Here is a tiny trained network, its code and every weight. The questions are about switching its units off for an input and a target symbol, where a switched-off unit gives its printed mean instead of its output.

import numpy as np


def w(rows, s, z=0):
    codes = np.array(rows[::2]) - 128.0
    scale = np.full(codes.shape[1], s)
    scale[-1] = z or s
    return codes * scale


def f(y):
    return y / 2 * (1 + np.tanh(0.7978845608 * (y + 0.044715 * y**3)))


def softmax(a):
    e = np.exp(a - a.max(-1, keepdims=True))
    return e / e.sum(-1, keepdims=True)


def log_softmax(a):
    a = a - a.max(-1, keepdims=True)
    return a - np.log(np.exp(a).sum(-1, keepdims=True))


def net(x, mask):
    ids = ['Θαβεξψ'.index(c) for c in x.split()]
    T = len(ids)
    res = E[ids] + P[:T]
    u = 0
    for l in range(2):
        q, k, v = (res @ M[l].T for M in (Q, K, V))
        z = softmax(np.where(np.tri(T) > 0, q @ k.T / 2**0.5, -1e9)) @ v
        res = res + np.where(mask[u], z, O[l][:, -1]) @ O[l][:, :-1]
        u += 1
        y = f(res @ A[l][:, :-1].T + A[l][:, -1])
        res = res + np.where(mask[u : u + 8], y, B[l][:, -1]) @ B[l][:, :-1]
        u += 8
    return log_softmax(res[-1] @ U[:, :-1].T + U[:, -1])


Q, K, V, O, A, B = {}, {}, {}, {}, {}, {}
E = w([
[192,106,49,113,49,209,111],'Θ',
[52,25,93,127,171,129,108],'α',
[97,41,188,152,84,174,18],'β',
[232,168,116,200,252,159,76],'ε',
[48,189,68,190,74,178,88],'ξ',
[131,3,97,68,168,114,223],'ψ',
],0.0069)
P = w([
[119,94,63,250,72,3,127],'0',
[162,140,125,44,200,198,139],'1',
[144,120,112,62,194,193,126],'2',
[120,99,106,82,181,191,119],'3',
[112,91,116,105,175,180,117],'4',
[102,81,145,122,139,185,119],'5',
[112,75,162,142,129,181,108],'6',
[121,65,144,120,138,164,65],'7',
[106,65,147,126,121,158,61],'8',
[118,58,153,128,102,160,27],'9',
[113,57,149,148,111,148,38],'10',
[108,50,152,163,86,139,10],'11',
],0.0057)
Q[0] = w([
[70,30,99,161,133,228,46],'L0H1',
[169,225,173,105,114,2,185],'L0H1',
],0.0064)
K[0] = w([
[119,168,63,243,130,49,214],'L0H1',
[205,46,223,2,146,246,46],'L0H1',
],0.0052)
V[0] = w([
[201,169,225,65,255,230,183],'L0H1',
[33,28,241,99,97,159,71],'L0H1',
],0.0055)
O[0] = w([
[70,177,159,29,157,24,99,1],'L0H1',
[41,83,194,158,156,254,70,154],'L0H1',
],0.0068,0.0059)
A[0] = w([
[96,172,55,138,100,138,197,162],'L0N1',
[246,100,74,153,72,171,112,181],'L0N2',
[122,151,140,191,76,100,53,215],'L0N3',
[199,216,119,161,222,66,133,162],'L0N4',
[125,34,169,151,91,73,149,255],'L0N5',
[146,57,90,108,129,95,254,220],'L0N6',
[82,130,207,167,129,161,86,170],'L0N7',
[159,105,110,150,179,212,63,184],'L0N8',
],0.007,0.0038)
B[0] = w([
[123,200,58,90,113,176,82,127],'L0N1',
[149,133,134,229,105,162,199,216],'L0N2',
[195,115,172,159,148,196,74,179],'L0N3',
[119,85,239,130,164,95,78,123],'L0N4',
[183,90,99,161,138,96,66,193],'L0N5',
[190,156,1,88,171,108,110,145],'L0N6',
[98,74,187,114,94,162,91,191],'L0N7',
[75,78,158,180,157,115,172,255],'L0N8',
],0.007,0.0092)
Q[1] = w([
[133,198,180,1,97,22,122],'L1H1',
[183,39,45,184,186,202,131],'L1H1',
],0.0052)
K[1] = w([
[36,218,126,86,152,208,117],'L1H1',
[253,92,84,204,54,76,111],'L1H1',
],0.0046)
V[1] = w([
[102,87,201,159,153,165,90],'L1H1',
[131,133,155,167,1,181,154],'L1H1',
],0.0086)
O[1] = w([
[169,128,183,63,43,12,253,216],'L1H1',
[86,249,148,207,50,50,102,249],'L1H1',
],0.0044,0.013)
A[1] = w([
[163,88,187,157,150,114,26,157],'L1N1',
[168,52,198,166,135,181,124,255],'L1N2',
[253,200,115,121,123,100,167,206],'L1N3',
[111,163,123,187,56,15,218,186],'L1N4',
[140,186,126,183,78,4,213,198],'L1N5',
[51,122,202,89,104,119,171,138],'L1N6',
[33,138,180,59,79,60,216,109],'L1N7',
[112,46,174,99,169,125,148,207],'L1N8',
],0.0051,0.0018)
B[1] = w([
[162,183,203,72,62,78,116,185],'L1N1',
[122,124,111,115,93,58,195,254],'L1N2',
[255,219,169,45,82,71,114,133],'L1N3',
[145,103,184,148,219,187,103,234],'L1N4',
[180,123,191,141,217,164,106,215],'L1N5',
[94,112,134,113,138,129,77,157],'L1N6',
[124,132,165,85,172,158,16,162],'L1N7',
[30,55,132,88,75,37,124,151],'L1N8',
],0.0049,0.009)
U = w([
[176,150,120,162,199,191,192,136],'Θ',
[73,58,110,135,208,184,82,171],'α',
[42,81,109,140,80,112,213,128],'β',
[134,143,201,94,128,78,74,47],'ε',
[71,238,101,129,84,152,3,70],'ξ',
[190,138,74,29,67,67,109,252],'ψ',
],0.0052,0.002)

Each question gives the input, a string of symbols that net reads in full, and the target symbol t.
The units are the heads (2 rows each of Q, K, V and O) and the neurons (one row each of A and B). Each row of codes is followed by its name. A weight is (code - 128) times the scale printed after its matrix; where a second scale follows, it is the last column's (O, A, B and U).
mask holds one flag per unit, layer by layer, with each layer's heads first. A switched-off unit (its flag False) gives its mean, the last column of its rows in O or B, instead of its output. The means were averaged over made-up inputs and are rounded, as every weight is.
A unit's drop is (log p(t) with every unit on - log p(t) with that unit switched off) / (log p(t) with every unit on - log p(t) with every unit switched off).
The circuit of an input: a set's keep is (log p(t) with only the set's units on - log p(t) with every unit switched off) / (log p(t) with every unit on - log p(t) with every unit switched off). Starting from the 12 units with the biggest drops (on a tie, the unit counted first), units are removed one at a time, each time the one whose removal leaves the highest keep (on an exact tie, the one counted first), for as long as the keep stays at least 0.8.
units of the circuit, in order: the units of the circuit, biggest drop first
k most important neurons: the k neurons with the biggest drops, biggest first
top k neurons in layer l: the k neurons of layer l with the biggest drops, biggest first
drop when u is switched off: that unit's drop, to one decimal
input ε β β β α, target ψ: units of the circuit, in order : (L0H1 L0N8 L0N6)
input ψ α α β β ξ, target α: top 3 neurons in layer 0 : (L0N6 L0N7 L0N5)
input Θ β ε β β β α β α ξ β, target ξ: units of the circuit, in order : (L1H1 L0H1 L0N2)
input Θ β β ψ β β β ξ, target ξ: units of the circuit, in order : (L1H1 L0H1 L0N2)
input ψ β ε β α ψ, target α: units of the circuit, in order : (L1H1 L0N6)
input Θ ξ β β Θ α β ε Θ, target ξ: top 2 neurons in layer 0 : (L0N2 L0N8)
input β ξ α ε β β α, target ε: top 2 neurons in layer 1 : (L1N7 L1N5)
input ε Θ β ε ε β, target ψ: top 2 neurons in layer 0 : (L0N8 L0N4)
input Θ ξ Θ β β ψ β ξ, target ξ: top 2 neurons in layer 0 : (L0N2 L0N8)
input ψ α ε α α ξ, target α: 2 most important neurons : (L0N6 L0N7)
input β β β β ψ, target ε: top 2 neurons in layer 0 : (L0N2 L0N3)
input ε α β ψ α α ξ α ψ, target ψ: top 2 neurons in layer 1 : (L1N4 L1N5)
input β β α ψ, target ε: top 2 neurons in layer 1 : (L1N7 L1N3)
input ε ξ ψ, target ψ: top 3 neurons in layer 0 : (L0N6 L0N4 L0N8)
input α β α ψ β ξ β β ε, target β: top 2 neurons in layer 0 : (L0N6 L0N8)
input β ε ε β ψ ε, target ε: top neuron in layer 0 : (L0N4)
input ξ α β Θ ξ ε β Θ, target Θ: most important neuron : (L0N2)
input ε β β α, target ψ: drop when L0N6 is switched off : 0.2
input ξ Θ Θ β β β α β β α, target Θ: drop when L1N1 is switched off : 0.0
input α β β α β, target β: drop when L1N8 is switched off : 0.1
